Here is a tiny trained network, its code and every weight. The questions are about switching its units off for an input and a class, where a switched-off unit gives its printed mean instead of its output.

import numpy as np


def w(rows, s, z=0):
    codes = np.array(rows[::2]) - 128.0
    scale = np.full(codes.shape[1], s)
    scale[-1] = z or s
    return codes * scale


def f(y):
    return y / 2 * (1 + np.tanh(0.7978845608 * (y + 0.044715 * y**3)))


def log_softmax(a):
    a = a - a.max(-1, keepdims=True)
    return a - np.log(np.exp(a).sum(-1, keepdims=True))


def net(x, mask):
    res = np.array(x, float).reshape(1, 3) / 4 @ E
    y = f(res @ A[0][:, :-1].T + A[0][:, -1])
    res = res + np.where(mask, y, B[0][:, -1]) @ B[0][:, :-1]
    return log_softmax(res[-1] @ U[:, :-1].T + U[:, -1])


A, B = {}, {}
E = w([
[67,121,204,216],'x0',
[247,64,132,170],'x1',
[77,1,67,121],'x2',
],0.011)
A[0] = w([
[107,118,178,193,113],'N0',
[149,191,176,127,121],'N1',
[171,175,154,149,101],'N2',
[47,125,128,69,104],'N3',
[129,132,132,146,250],'N4',
[185,111,99,196,121],'N5',
[154,140,81,4,128],'N6',
[159,148,85,61,116],'N7',
[79,74,100,142,105],'N8',
[206,96,133,161,154],'N9',
[149,183,104,169,230],'N10',
[116,98,175,231,92],'N11',
[73,164,123,86,128],'N12',
[196,95,178,152,158],'N13',
[69,110,196,165,105],'N14',
[94,102,184,168,113],'N15',
[157,152,53,65,75],'N16',
[95,107,156,189,164],'N17',
[73,44,113,152,106],'N18',
[179,148,88,50,98],'N19',
[59,168,100,108,86],'N20',
[179,120,103,178,83],'N21',
[91,122,171,193,104],'N22',
[138,171,153,132,101],'N23',
[183,192,194,135,116],'N24',
[110,144,139,196,89],'N25',
[184,66,190,129,114],'N26',
[118,78,86,135,100],'N27',
[144,206,145,162,94],'N28',
[136,162,198,144,105],'N29',
[164,188,186,133,132],'N30',
[93,45,140,119,122],'N31',
[161,110,120,58,132],'N32',
[114,74,124,118,98],'N33',
[78,37,92,122,138],'N34',
[156,186,135,155,111],'N35',
[168,177,159,103,102],'N36',
[101,119,129,194,93],'N37',
[104,65,88,158,112],'N38',
[193,70,145,165,93],'N39',
[32,161,142,89,113],'N40',
[202,95,169,153,121],'N41',
[52,163,151,82,137],'N42',
],0.013)
B[0] = w([
[199,98,111,191,189],'N0',
[88,166,89,101,193],'N1',
[149,180,89,65,172],'N2',
[158,174,191,93,185],'N3',
[2,52,110,134,246],'N4',
[126,153,186,101,181],'N5',
[161,83,115,185,206],'N6',
[176,92,115,188,172],'N7',
[130,164,80,98,183],'N8',
[101,129,178,93,209],'N9',
[39,113,116,132,228],'N10',
[210,105,111,161,203],'N11',
[159,118,215,121,181],'N12',
[113,100,170,102,211],'N13',
[218,93,107,187,192],'N14',
[188,100,92,173,181],'N15',
[234,90,100,184,166],'N16',
[126,84,113,159,209],'N17',
[113,187,95,104,209],'N18',
[211,75,97,185,174],'N19',
[216,177,208,95,169],'N20',
[246,186,181,108,150],'N21',
[201,104,107,191,185],'N22',
[141,142,103,109,155],'N23',
[104,150,80,102,211],'N24',
[229,128,108,143,155],'N25',
[149,141,201,99,183],'N26',
[149,186,89,103,167],'N27',
[137,169,98,81,182],'N28',
[171,146,76,132,178],'N29',
[76,162,83,113,206],'N30',
[90,182,69,89,196],'N31',
[155,86,122,148,166],'N32',
[161,182,95,68,157],'N33',
[75,155,92,69,232],'N34',
[100,184,103,103,171],'N35',
[145,180,62,107,167],'N36',
[201,127,102,156,154],'N37',
[115,165,74,79,189],'N38',
[175,187,204,82,185],'N39',
[160,131,192,108,203],'N40',
[145,128,195,119,193],'N41',
[129,126,208,103,202],'N42',
],0.0098,0.013)
U = w([
[90,178,57,104,104],'0',
[119,146,221,119,97],'1',
[146,97,86,202,91],'2',
[3,64,129,151,255],'3',
],0.023,0.0084)

Each question gives the input, the list of numbers given to net, and the class t.
The units are the neurons (one row each of A and B). Each row of codes is followed by its name. A weight is (code - 128) times the scale printed after its matrix; where a second scale follows, it is the last column's (A, B and U).
mask holds one flag per neuron, in row order. A switched-off neuron (its flag False) gives its mean, the last column of its row in B, instead of its output. The means were averaged over made-up inputs and are rounded, as every weight is.
A unit's drop is (log p(t) with every unit on - log p(t) with that unit switched off) / (log p(t) with every unit on - log p(t) with every unit switched off).
The circuit of an input: a set's keep is (log p(t) with only the set's units on - log p(t) with every unit switched off) / (log p(t) with every unit on - log p(t) with every unit switched off). Starting from the 12 units with the biggest drops (on a tie, the unit counted first), units are removed one at a time, each time the one whose removal leaves the highest keep (on an exact tie, the one counted first), for as long as the keep stays at least 0.8.
circuit, biggest first: the units of the circuit, biggest drop first
k most important neurons: the k neurons with the biggest drops, biggest first
input [-6,6,4], class 1: circuit, biggest first : [N39, N9]
input [5,-1,-5], class 0: circuit, biggest first : [N30]
input [-7,7,2], class 1: 3 most important neurons : [N39, N9, N5]
input [6,-6,2], class 1: 2 most important neurons : [N42, N40]
input [-7,7,5], class 1: 4 most important neurons : [N39, N9, N5, N26]
input [7,-1,7], class 0: 3 most important neurons : [N34, N31, N18]
input [7,8,7], class 1: 4 most important neurons : [N39, N26, N41, N5]
input [-7,-6,3], class 2: 2 most important neurons : [N6, N16]
input [6,7,7], class 0: 2 most important neurons : [N31, N38]
input [8,0,-8], class 0: 2 most important neurons : [N30, N1]
input [8,2,8], class 0: 3 most important neurons : [N34, N31, N18]
input [7,-5,6], class 2: 3 most important neurons : [N14, N22, N15]
input [8,-6,-8], class 0: 2 most important neurons : [N1, N28]
input [-6,-5,-1], class 2: most important neuron : [N6]
